Below are the code and all the weights of a small trained network. Each question names an input and a class and asks about switching units off, where a switched-off unit gives its printed mean instead of its output.

import numpy as np


def w(rows, s, z=0):
    codes = np.array(rows[::2]) - 128.0
    scale = np.full(codes.shape[1], s)
    scale[-1] = z or s
    return codes * scale


def f(y):
    return np.maximum(y, 0)


def log_softmax(a):
    a = a - a.max(-1, keepdims=True)
    return a - np.log(np.exp(a).sum(-1, keepdims=True))


def net(x, mask):
    res = np.array(x, float).reshape(1, 4) / 4 @ E
    y = f(res @ A[0][:, :-1].T + A[0][:, -1])
    res = res + np.where(mask, y, B[0][:, -1]) @ B[0][:, :-1]
    return log_softmax(res[-1] @ U[:, :-1].T + U[:, -1])


A, B = {}, {}
E = w([
[164,52,158],'x0',
[111,173,252],'x1',
[56,161,104],'x2',
[125,125,129],'x3',
],0.012)
A[0] = w([
[124,126,130,92],'n0',
[65,153,172,226],'n1',
[125,180,6,252],'n2',
[146,62,115,132],'n3',
[80,174,130,36],'n4',
[58,92,71,107],'n5',
[68,165,116,3],'n6',
[162,112,242,118],'n7',
],0.015,0.0049)
B[0] = w([
[113,108,118,128],'n0',
[127,210,132,204],'n1',
[116,8,115,254],'n2',
[244,181,42,175],'n3',
[71,141,160,162],'n4',
[164,37,156,182],'n5',
[24,117,158,160],'n6',
[111,67,220,216],'n7',
],0.011,0.014)
U = w([
[144,74,28,254],'0',
[105,22,161,53],'1',
[113,168,173,232],'2',
[40,197,132,23],'3',
[250,123,42,54],'4',
],0.012,0.0097)

Each question gives the input, the list of numbers given to net, and the class t.
The units are the neurons (one row each of A and B). Each row of codes is followed by its name. A weight is (code - 128) times the scale printed after its matrix; where a second scale follows, it is the last column's (A, B and U).
mask holds one flag per neuron, in row order. A switched-off neuron (its flag False) gives its mean, the last column of its row in B, instead of its output. The means were averaged over made-up inputs and are rounded, as every weight is.
A unit's drop is (log p(t) with every unit on - log p(t) with that unit switched off) / (log p(t) with every unit on - log p(t) with every unit switched off).
The circuit of an input: a set's keep is (log p(t) with only the set's units on - log p(t) with every unit switched off) / (log p(t) with every unit on - log p(t) with every unit switched off). Starting from all 8 units, units are removed one at a time, each time the one whose removal leaves the highest keep (on an exact tie, the one counted first), for as long as the keep stays at least 0.8.
circuit, biggest first: the units of the circuit, biggest drop first
unit that matters most: the unit with the biggest drop
k most important neurons: the k neurons with the biggest drops, biggest first
drop when u is switched off: that unit's drop, to one decimal
input [3,-2,-8,5], class 4: circuit, biggest first	[n3]
input [4,-1,-4,8], class 4: circuit, biggest first	[n3 n2]
input [8,-2,6,4], class 0: 2 most important neurons	[n1 n7]
input [-4,-6,4,-4], class 1: 3 most important neurons	[n2 n5 n3]
input [8,0,3,0], class 0: 2 most important neurons	[n3 n1]
input [1,5,1,8], class 2: 2 most important neurons	[n2 n1]
input [-1,6,-1,-4], class 2: 2 most important neurons	[n2 n1]
input [-4,-8,3,-5], class 1: 2 most important neurons	[n2 n5]
input [3,-8,0,1], class 4: 3 most important neurons	[n3 n6 n7]
input [-1,1,1,-1], class 3: circuit, biggest first	[n2 n5]
input [8,6,5,-7], class 2: 3 most important neurons	[n2 n1 n5]
input [-3,-6,6,-3], class 1: 2 most important neurons	[n2 n5]
input [1,5,3,-6], class 2: 2 most important neurons	[n2 n7]
input [-7,-2,5,7], class 1: unit that matters most	n2
input [-1,7,-5,-2], class 2: 3 most important neurons	[n2 n1 n5]
input [-2,2,-2,6], class 2: drop when n2 is switched off	0.7
input [6,0,-7,8], class 4: drop when n2 is switched off	0.3
input [1,0,2,1], class 0: drop when n3 is switched off	-0.2
input [7,-8,-3,-2], class 4: drop when n3 is switched off	0.8
